Each row of numbers belongs to one of the nodes below and depends on some of the facts about them. Some rows are named. Which node is each other row?

Known rows:
tema: [-19 -49  15   8 -24  13 -27  15  29   8 -20  27   9  13  27  22 -15   5
   7   4 -10 -31   5 -46   5  10]
klera: [-19 -32  34  13 -11 -10 -24  14  34  -5 -13  13  10   3   0  26  -1  -6
  16   3  -5   5  -4 -51  -8  -9]
tabrok: [-18  -6   8  17 -24   2   0  35  28 -21  30   8  16  -2 -13  -1 -38  34
  -1  -7 -25 -29  -2 -16 -23 -20]
gogun: [-19 -30  33  12 -10 -13 -29   5  35  -7 -13   8   9  10  -1  27 -12  -3
  23   4  -7   1  -2 -50  -2  -8]
kligridrak: [ -6 -24  20  11 -34  26   1  70  28   7 -24 -11   5  18  31  18 -64  -2
 -11  26 -20 -70  19 -30  26  25]
fazo: [-21 -47  17  10 -25  10 -18  22  32   8 -21  27   6  14  23  24 -19  13
  13   2  -9 -21   7 -47  13  15]
fave: [-16 -36 -25  13 -24  24 -14  39  24   8  -4   6   9  34  17  10 -63  26
  -5  16 -18 -38   8 -27   1  12]
brudem: [-37 -36 -50  36  16   7  30  10  30  18  16 -20   5  57 -22   1 -46   7
  28   5 -10  56   6 -38 -16  19]
zulur: [-15 -40 -25  12 -25  28 -14  39  22   8  -2   9  11  25  18   7 -48  18
 -18  16 -18 -41   5 -27 -12   8]
vimoman: [-27 -24  39  -4  -9 -13 -53  37  32  14 -21   0  10  16 -19  14  18   1
  13   1   1  -6 -12 -51 -23  -1]
tuvom: [-19 -49  15   7 -23  13 -27  16  30   8 -21  28   8  13  26  23 -14   6
   6   4  -9 -28   5 -46   4  11]
gastun: [-17 -38 -24  15 -26  26  -5  45  24   8  -2   8   8  26  16   9 -52  24
 -12  14 -17 -32   7 -28  -4  13]
gugron: [-22 -33  31   3 -14 -28 -32   1  32  -8  -6   2  10   8  -2  31   2   3
  24   2 -11   2   2 -53  -9  -8]
tropam: [-10 -37  16  21 -28  -5 -18  -3  45 -24 -12  12   7 -15  -4  21 -23 -10
   6  10 -10   2   0 -55  13 -20]
tretrum: [-24 -40   1  11 -24  15 -30   1  34  12 -24  11  11  31  20   7 -32  -1
   5  -3 -13 -35  10 -50   1  23]
gakul: [-21 -15   8  15 -14   6 -21  64  24   1   1 -11  14  39 -16  18 -33  22
 -28  13  -2  10  -7 -38 -50   5]
fosko: [-17 -49  13   3 -21  12 -43   2  27   7 -22  24  11  20  28  22 -20   3
   4   7 -12 -44   4 -44   1   6]
stukler: [-21 -28  35  14 -11 -16 -24  12  37  -5 -15   9   7  13  -2  29 -19   4
  32   2  -6   7   0 -51   8  -4]

How the nodes are related:
nisin: refers to; skuzul: uses; kliska: points at; tritem: is of sort
bedrem (skuzul gragrile) (tritem b)
bedrol (tritem b)
bepim (nisin tretrum) (kliska stikapler) (tritem a)
biba (nisin gostik) (tritem a)
borum (nisin faskun) (skuzul giba) (tritem b)
braruk (skuzul bedrol) (kliska tudus) (tritem a)
bridrur (nisin ziklol) (skuzul pleflon) (tritem a)
briza (tritem b)
brudem (nisin bepim) (skuzul brusir) (kliska gristos) (tritem a)
bruplik (nisin bridrur) (kliska faskun) (tritem b)
brusir (nisin plolu) (skuzul latruflu) (tritem a)
dipim (nisin niben) (kliska zaploples) (tritem a)
drafek (kliska tabrok) (tritem a)
dreklin (skuzul plalekle) (tritem a)
dreklu (tritem a)
driklen (skuzul fosko) (kliska kovun) (tritem a)
drosta (skuzul mevan) (tritem b)
drurim (nisin gugron) (skuzul floman) (kliska stikin) (tritem a)
faskun (nisin zevel) (kliska testol) (tritem a)
fave (nisin kitis) (kliska namek) (tritem b)
fazo (skuzul tregor) (tritem b)
fisa (kliska komovo) (tritem a)
flaskir (tritem b)
floman (tritem b)
floplel (nisin stukler) (skuzul migri) (tritem a)
fludrik (kliska gakul) (tritem a)
flunan (kliska stoklol) (tritem a)
fosko (nisin mivok) (tritem b)
fustin (nisin dipim) (skuzul briza) (kliska stuplaklal) (tritem b)
gaflaral (nisin kludu) (skuzul nostor) (tritem a)
gakul (skuzul mivik) (kliska stetrek) (tritem a)
gastun (kliska skemel) (tritem b)
geskek (kliska nostor) (tritem a)
giba (nisin greklo) (skuzul stikin) (tritem b)
gibrin (skuzul drosta) (tritem a)
gibru (kliska skenon) (tritem a)
gimes (skuzul kluklik) (kliska fisa) (tritem a)
gogo (tritem a)
gogun (nisin fustin) (skuzul tabrok) (tritem a)
gostik (kliska tuvom) (tritem b)
gosto (skuzul nutris) (kliska treveklon) (tritem a)
gragrile (nisin maskar) (tritem b)
greklo (tritem a)
gristos (nisin keklu) (kliska zaflivel) (tritem a)
grolostis (skuzul klakil) (kliska greklo) (tritem b)
gruka (kliska fustin) (tritem b)
grustufle (skuzul skudi) (kliska tizim) (tritem a)
grusun (skuzul sira) (tritem b)
gugron (nisin kisam) (tritem a)
guve (kliska klesta) (tritem a)
kaplis (skuzul zuno) (tritem a)
keklu (nisin vitir) (skuzul bedrem) (tritem a)
kimam (tritem b)
kipu (nisin nutris) (kliska tasavol) (tritem a)
kisam (nisin brusir) (skuzul vimoman) (kliska midro) (tritem a)
kistugral (tritem a)
kitis (nisin tigo) (skuzul plefus) (kliska klera) (tritem a)
klakil (skuzul flaskir) (tritem b)
klamur (nisin brudem) (tritem b)
klasan (nisin ruske) (tritem a)
klastek (skuzul kistugral) (kliska kaplis) (tritem a)
klekla (skuzul trapor) (tritem a)
klera (tritem a)
klesta (nisin giba) (kliska gogun) (tritem b)
kligridrak (skuzul gogun) (kliska mevan) (tritem b)
kludu (nisin borum) (skuzul kligridrak) (tritem a)
kluklik (skuzul gakul) (tritem a)
kluku (skuzul grustufle) (kliska fazo) (tritem b)
komovo (skuzul kulem) (tritem a)
korum (kliska geskek) (tritem b)
kovum (nisin tudus) (skuzul litan) (tritem a)
kovun (nisin gragrile) (kliska gibru) (tritem a)
kulem (nisin klamur) (skuzul fustin) (tritem a)
lastok (nisin midro) (tritem a)
latruflu (nisin plalekle) (skuzul gosto) (kliska vikluk) (tritem b)
leflo (kliska bepim) (tritem b)
legrer (nisin latruflu) (kliska klasan) (tritem b)
lidim (nisin pogri) (kliska plaflin) (tritem a)
litan (tritem b)
maskar (nisin lidim) (tritem b)
meluk (skuzul faskun) (kliska gosto) (tritem b)
mevan (skuzul mufor) (kliska flunan) (tritem a)
midro (skuzul kitis) (kliska gragrile) (tritem a)
migri (skuzul skadrul) (tritem b)
mivik (skuzul nedral) (kliska skotrol) (tritem b)
mivok (nisin tosun) (tritem b)
moni (nisin plefus) (tritem a)
mufor (tritem a)
namek (nisin gristos) (tritem b)
nedral (skuzul zistuk) (kliska brudem) (tritem a)
nefubek (nisin testol) (tritem a)
nevus (skuzul midro) (kliska pogri) (tritem a)
niben (skuzul rozik) (tritem a)
niste (skuzul zaploples) (tritem a)
nostor (skuzul vefer) (kliska gimes) (tritem a)
nutris (nisin vodrar) (skuzul skotrol) (tritem b)
plaflin (nisin klera) (kliska zulur) (tritem a)
plalekle (nisin treveklon) (kliska gogo) (tritem a)
pleflon (skuzul tema) (tritem b)
plefus (nisin tizim) (skuzul gibru) (kliska grustufle) (tritem a)
plizan (skuzul zevel) (kliska guve) (tritem b)
plolu (nisin biba) (tritem a)
pogri (nisin litan) (skuzul stodri) (kliska kisam) (tritem a)
poku (tritem a)
ritrevan (kliska kipu) (tritem a)
rozik (skuzul kimam) (kliska stibron) (tritem b)
ruske (nisin tasavol) (kliska vakul) (tritem a)
sabrurim (tritem a)
siplaklak (nisin leflo) (skuzul floplel) (tritem b)
sira (skuzul vitir) (kliska vefer) (tritem a)
skadrul (kliska dipim) (tritem a)
skeles (nisin plaflin) (skuzul bridrur) (tritem a)
skemel (skuzul tropam) (kliska drurim) (tritem a)
skenon (kliska kligridrak) (tritem a)
skotrol (skuzul traklo) (tritem a)
skudi (nisin legrer) (tritem a)
stetrek (kliska mufor) (tritem a)
stibron (skuzul taketrer) (kliska latruflu) (tritem b)
stiflas (skuzul niben) (kliska legrer) (tritem a)
stikapler (nisin dreklu) (kliska drafek) (tritem b)
stikin (kliska stiflas) (tritem b)
stodri (skuzul dreklin) (tritem a)
stoklol (kliska vugre) (tritem a)
stokorok (nisin floplel) (kliska fave) (tritem b)
stukler (nisin lastok) (skuzul pogri) (tritem a)
stuplaklal (kliska nedral) (tritem a)
suskem (skuzul stibron) (tritem b)
tabrok (skuzul grolostis) (kliska nevus) (tritem a)
taketrer (tritem a)
tasavol (nisin suskem) (skuzul zulur) (kliska skadrul) (tritem a)
tema (skuzul klastek) (tritem b)
testol (nisin siplaklak) (kliska plefus) (tritem b)
tigo (nisin vabrobur) (skuzul zikas) (tritem a)
tizim (nisin ritrevan) (tritem a)
tosun (kliska tropam) (tritem a)
traklo (nisin skudi) (skuzul skemel) (tritem a)
trapor (nisin poku) (skuzul zefom) (kliska korum) (tritem a)
tregor (skuzul vakul) (kliska ritrevan) (tritem a)
tretrum (nisin stikapler) (tritem b)
treveklon (nisin kulem) (skuzul komovo) (tritem b)
tropam (skuzul kipu) (tritem a)
tudus (kliska grolostis) (tritem b)
tuvom (tritem b)
vabrobur (nisin kovum) (tritem a)
vakul (kliska fludrik) (tritem b)
vefer (skuzul meluk) (kliska kluku) (tritem a)
vikluk (kliska gostik) (tritem b)
vimoman (skuzul gimes) (tritem a)
vitir (skuzul siplaklak) (tritem a)
vodrar (nisin skeles) (tritem a)
vugre (kliska kluklik) (tritem b)
zaflivel (skuzul kluku) (kliska klastek) (tritem a)
zaploples (skuzul plizan) (kliska pleflon) (tritem b)
zasom (skuzul lidim) (tritem a)
zefom (skuzul bepim) (kliska skeles) (tritem b)
zevel (nisin gosto) (skuzul stiflas) (tritem a)
zikas (tritem b)
ziklol (tritem a)
zistuk (skuzul stikapler) (tritem b)
zulur (kliska zuno) (tritem b)
zuno (skuzul kisam) (tritem b)

Name these rows:
No name comes twice in this set of rows, the named rows included.
[-17  -4   6  17 -21  -1 -10  33  28 -19  23   5  16   8 -10   2 -53  35
   6  -3 -24 -32  -2 -16 -16 -20] : pogri
[-17 -14   3  19 -19   2  -1  39  29 -12  17   1  13   7 -12   7 -38  22
   0   3 -18 -12  -1 -25 -19 -12] : midro
[-20 -31  32  14 -11  -9 -21  13  35  -4 -12   9  11   5  -2  22  -1  -9
  15   0  -6   5  -3 -53 -11  -5] : dreklu
[-24 -35  28   0 -16 -34 -31  -1  32  -9  -2   0  11   5  -2  33   9   7
  25   1 -13   5   4 -54 -12  -9] : plolu
[-17 -38 -24  17 -27  26  -1  45  26   6  -1   9   7  25  16   9 -56  25
  -9  14 -18 -30   9 -28   2  13] : plizan
[-16 -19  -3  19 -10   0 -14  35  29  -5   2  -8  11  24  -7  14 -51  12
   8  14 -14  -7  -1 -32  -8  -9] : kitis
[-18 -23 -14  20  -9   1  -9  34  29  -3   6 -11   9  28 -13  12 -49  15
   2  16 -12   5  -1 -33 -15  -5] : dipim
[-15 -40 -28  13 -24  29 -13  40  22   8   0   8  11  25  18   7 -50  18
 -20  17 -18 -40   6 -26 -13   9] : vakul
[-17 -45  12   7 -21   9 -40  12  29   9 -26  27   9  22  31  25 -31   8
  16   7 -10 -37   4 -44  12   7] : maskar
[-18 -21  -5  19 -12   1  -7  35  29  -5   6 -10  10  22 -12  13 -46  13
   2  14 -13  -2   0 -32 -13  -5] : trapor
[-18 -42 -31  16 -24  27  -6  43  24  10  -1   9   8  30  14   9 -51  24
 -12  15 -15 -24   7 -30  -6  13] : gruka
[-19 -31  -3  12 -28  28 -25  64  19  10 -10   9  13  49  17  22 -47  33
 -42  13  -5 -21   1 -36 -41  24] : mivik
[-20  -4  12  19 -26   0  10  42  30 -20  29   7  13   0 -17   1 -44  41
   6  -9 -24 -21   1 -17 -14 -14] : nevus

The same nodes again, as new rows of numbers:
Some nodes and their rows:
leflo: [-55   9  -2  25  16  -6  19  -9  42 -28  20  18  32  38  27 -17   7  25
  30 -20  -3  45   6  -6 -12 -20 -25  41   7   2  15  19 -35  -7  30  -3
  29  -7  62 -16  28   0 -37 -25  -3  39  -2  53  28 -27  32]
stokorok: [-24  -5  -4  20  29 -19   3   6  21 -10  14  11   7   5  16   3  11  33
  14   0  16 -11  21  10  -4  -6  -7  13  16  -7   8  31 -21   3   3  -8
   9   7  34 -24  15 -10  -6   0 -28  20 -14  19   6 -28  33]
meluk: [-36  -6  -1  18  22 -11  -9  -9  22 -16   3   2  11  -6  10   0  20  37
  18   7  13  -4  21  14   1  -3  -2  22  17   1  13  30 -22  -6  11 -15
  15  17  28 -24  20  -5  -4   5 -25  19 -22  19   3 -35  30]
plefus: [-23  -9  -1  16  15  -2  -3 -11  19 -26  -4   8  10  -1  16  -7  14  25
  -6   3   7   5  23   3  -1   1   1   7   7   1  23  42 -19   3  20 -26
   0  10 -11 -11 -11  -8   9   9 -12   2 -10   8   3 -32   6]
kisam: [ -9   2  -7   9   5 -11  -8 -36  20 -13  21   5  17   3   4 -41  33  14
  10  10 -14  90   9 -19  13 -30   4  31  15 -14  13  41 -24  10   4  -6
  -6  -9 -16  14 -10  22  15  23 -36 -19 -16  25  36 -40 -13]
stetrek: [-16  -6   2  25  23  -8   2  -2  22 -18   8  11   8  11  21   2   9  20
 -13   1  12  -3  24  -9  -5   4  -3  12   7   0  12  47 -23   6  16 -20
  -3   1  -5 -13 -12  -5   4   6 -23  14  -7   4   9 -18   1]
tabrok: [-36   6  -3  17   5  -1  -6 -22  38 -46   6   8  27  20  24 -33  22  22
  10  -2 -15  61  14 -18   1 -18 -15  43  -5 -11  22  41 -26  -9  39 -23
  11  -9  12   9  -4   9  -6   2 -13  10 -11  35  32 -36  -4]
geskek: [-18  -6   3  24  23  -8   1  -1  23 -17   8   9   9  11  22   4  10  22
 -13   2  10  -3  25  -7  -6   2  -3  13   8  -1  12  44 -23   6  16 -18
   0   1  -3 -13 -12  -4   2   3 -22  14  -7   5   9 -19   3]
gibru: [ -2 -19   5  24  33 -17 -21  15  13   4   2  -4  -9 -12  21  41  17  41
 -30  26  21 -72  44  19  -8   9  17  -2  22 -12   5  41 -12  17  -8 -15
  -8  14 -19 -26 -20  -7  17   7 -36   3 -20 -27 -16 -21  11]
bepim: [-45   5   2  21   0   7  23   1  44 -45  10  22  27  42  35 -22   0  11
   7 -25 -11  63  16 -26 -12 -24 -22  15  -1  -2  28  31 -34   7  41  -8
  17 -13  21  -2   2 -13 -32 -19 -15  25   3  38  27 -19  14]
faskun: [-16  -5  -2  22  23 -10   4   2  21 -19   9  15   9  13  25   0   7  23
 -15  -1   8  -8  24  -4  -6   0  -4   6   5  -5  15  41 -21   7  13 -20
  -3   0  -3 -13 -16 -10   8   4 -14   7  -4  10   8 -27   8]
stoklol: [-25 -21   1  28  32   0  20   8   9 -22 -16  15   0   3   6  22 -11  17
 -20 -11  46 -65  32  -1 -10  38   5 -12   8  26  16  65 -16   7  30 -38
 -14  19 -21 -37 -11 -25   5   2  -1  33   0 -18 -25   2  14]
zulur: [-20  -3  -3  22  31 -19   3   0  18 -12  14  13   6   2   8  -3  10  24
  13   0  24  -5  20  -1   2   5  -8  17  13   3   4  44 -23  -2   5 -15
   3  11  27 -23  16 -11   1  13 -37  26 -15  16  10 -22  24]
zistuk: [-34  -4  -3  17  25 -10  -5 -15  14 -11   5  10   9 -10  -1  -8  17  25
  18   3  18   7  19   5  10   2   2  12  17  11   9  43 -20  -5   9 -15
   6  20  18 -25  16 -10   7  13 -27  20 -23  17   5 -32  24]
vitir: [-27  -7  -2  18  17  -3 -11 -10  25 -34  -7   2  12   1  17  -6  18  30
  -3   8   7  -1  27  -1   0   2   0  22   4  -5  19  49 -17  -3  28 -29
   0   7  -7  -9  -9  -2   8   8 -15  10 -17   6   4 -28   3]
bedrol: [-20  -3  -3  22  32 -19   3   1  18 -13  14  12   7   2   8  -3  10  25
  13   0  24  -5  20  -1   1   4  -8  16  13   2   4  44 -22  -2   6 -14
   3  10  28 -23  15 -10   1  13 -38  25 -15  15   9 -22  24]
gogo: [-11  -7   1  23  25  -9   5  -5  18 -21   8  14   7   8  13  -6   7  13
 -12  -1  17   3  22 -16  -1  11  -5   9   3   5  11  56 -23   4  17 -26
  -9   3 -11 -11 -13  -7  11  17 -28  15  -6   3  11 -16  -4]
zevel: [-16 -14  11  21  17   3   4 -11  20 -22   0   4  18  -5  18  -8  12  27
 -23   4  13  13  22   0  -3   0   3   4   9  -5  34  32 -35  -6   2 -30
   2  23  -8 -14 -13  -7   3  18  -1   9   1  10   0 -40   9]

Name these rows:
No name comes twice in this set of rows, the named rows included.
[-22  -5  -1  23  20  -9   1   3  25 -16  10  12  11  16  31   9   9  31
 -15   1   2 -14  26   4 -11  -7  -3   9   9  -9  16  32 -22  10  12 -13
   4  -2   2 -15 -15  -7   1  -7  -9   7  -4  12   6 -30  13] : lidim
[-22  -7   1  22  19  -8   1   4  27 -15   9   9  10  15  30  10  11  30
 -12   2   3 -10  26   4 -12  -8  -3  10  12  -9  16  31 -21  12  13 -12
   4  -2   3 -15 -12  -4  -5 -10 -11   7  -5   9   4 -26  12] : ruske
[-22  -9   3  18  26  -9   1 -12  15 -17   3   5  12 -14   0 -14  15  27
  10   3  25  13  18   3   7   7  -1  14  14   5  18  40 -29 -13   2 -25
   6  28  20 -22  17 -10   2  25 -28  23 -15  16   4 -34  24] : zaploples
[-34  -9   5  21  13   0 -11 -11  28 -19  -2   0  15   4  25   9  21  35
  -7   9  -2  -4  27  11  -7  -7   3  20  13  -2  21  28 -22   3  20 -16
  12   8  -1 -15  -8   1  -3  -8  -8   8 -13   8   3 -33  10] : tregor
[-12 -13   8  16  25  -8  -2   5  32 -15   9   9   6   9  32   8  14  30
  -6   3   1  -3  18  10  -8  -3  -6   3  12  -6  19  34 -12   8  18 -15
   1  -2  15 -15 -12  -6  -8 -17  -8  10  -8   6   3 -16  -3] : plalekle
[-24 -10   5  19  16   0  -5 -14  22 -23  -2   4  13  -1  15  -3  16  25
  -9   5   8   7  24  -1  -2   3   2  13   8   4  21  41 -25  -1  19 -26
   2  13 -10 -13  -9  -3   5  10 -15  10 -11   5   5 -29   3] : niste
[-18 -14  13  23  17   4   0 -13  21 -20  -1   1  18  -5  16  -5  14  26
 -20   6  13  14  23  -2  -3   2   3  11  10  -1  29  35 -34  -6   7 -29
   3  22  -8 -14 -10  -2   0  16  -9  13  -3   6   2 -33   4] : niben
[-17 -10   2  17  11  -4   3 -22  11 -23  -2   8   1  -5  10  -8  13  10
  -1  -1   5   7  17   1  -5  27 -13  13   1  29  15  43 -25   2  28 -33
   7  11 -24 -14  -4 -12  16  26 -39  -2 -10   1  16 -23  -4] : skotrol
[-17 -13   1   7  26 -14   0 -14  16 -15   4  10  -2 -17   8 -11  18  25
  28   0  10   6   5  25   2  17 -15   9  12  20  16  33 -12  -6  17 -24
  13  18  28 -25  21 -16   3  10 -30   7 -19  14   7 -27  13] : latruflu
[ -6 -19   4  25  33 -14 -15  13  13   1  -1  -1  -8 -10  19  38  13  37
 -28  20  25 -70  42  16  -7  13  15  -4  20  -4   6  45 -13  16  -2 -19
  -9  14 -20 -28 -19 -10  15   7 -31   7 -16 -25 -17 -17  11] : skenon
[-23 -11   0  16  14  -2  -1 -12  20 -24  -2   5  10   0  14  -5  15  26
  -4   4   7   6  22   3  -3   0   2  13  10   1  22  40 -20   5  20 -23
   1   8 -12 -12  -8  -3   6   6 -12   2 -10   7   3 -29   7] : drurim
[-17  -8   0  17  19  -2   0 -19  13 -26  -3  12   8  -5   2 -16  13  11
  -7   0  16  16  20 -13   8  14   1   7   2  14  17  60 -21  -3  22 -33
  -9  13 -22 -11 -11  -9  19  27 -24  10 -13   3   8 -24  -7] : kaplis
[-26  -6  -5  13  18 -15   4 -14   8 -16   4  11  -1 -11   7  -9  13  22
  23  -3   9  -5  13  19  -3  17 -16  13   8  23  11  28 -23  -2  14 -22
  18  17  13 -26  21 -19  10  22 -42   2 -16  18  12 -37  29] : nutris
[-20 -13   6  10  14   2  -7  -4  26 -29  -6   6   5  -6  19  -7  16  24
  -1   3   3  15  23   4   2   0  -1  -2   8   1  28  42 -14   3  24 -25
   1  12  -4 -11  -8 -14   1   3 -22   6 -16   4   1 -25   0] : kulem
[-18  -8  -6  14  18  -5  -4  -9  19 -39  -8   9   7  -4   9 -18  13  22
  -2   2  13   6  24  -7   4   6  -1  12   0  -3  21  59 -14  -2  28 -35
  -9   8 -14  -6 -11  -8  17  19 -18   4 -14   7   4 -28   1] : gogun

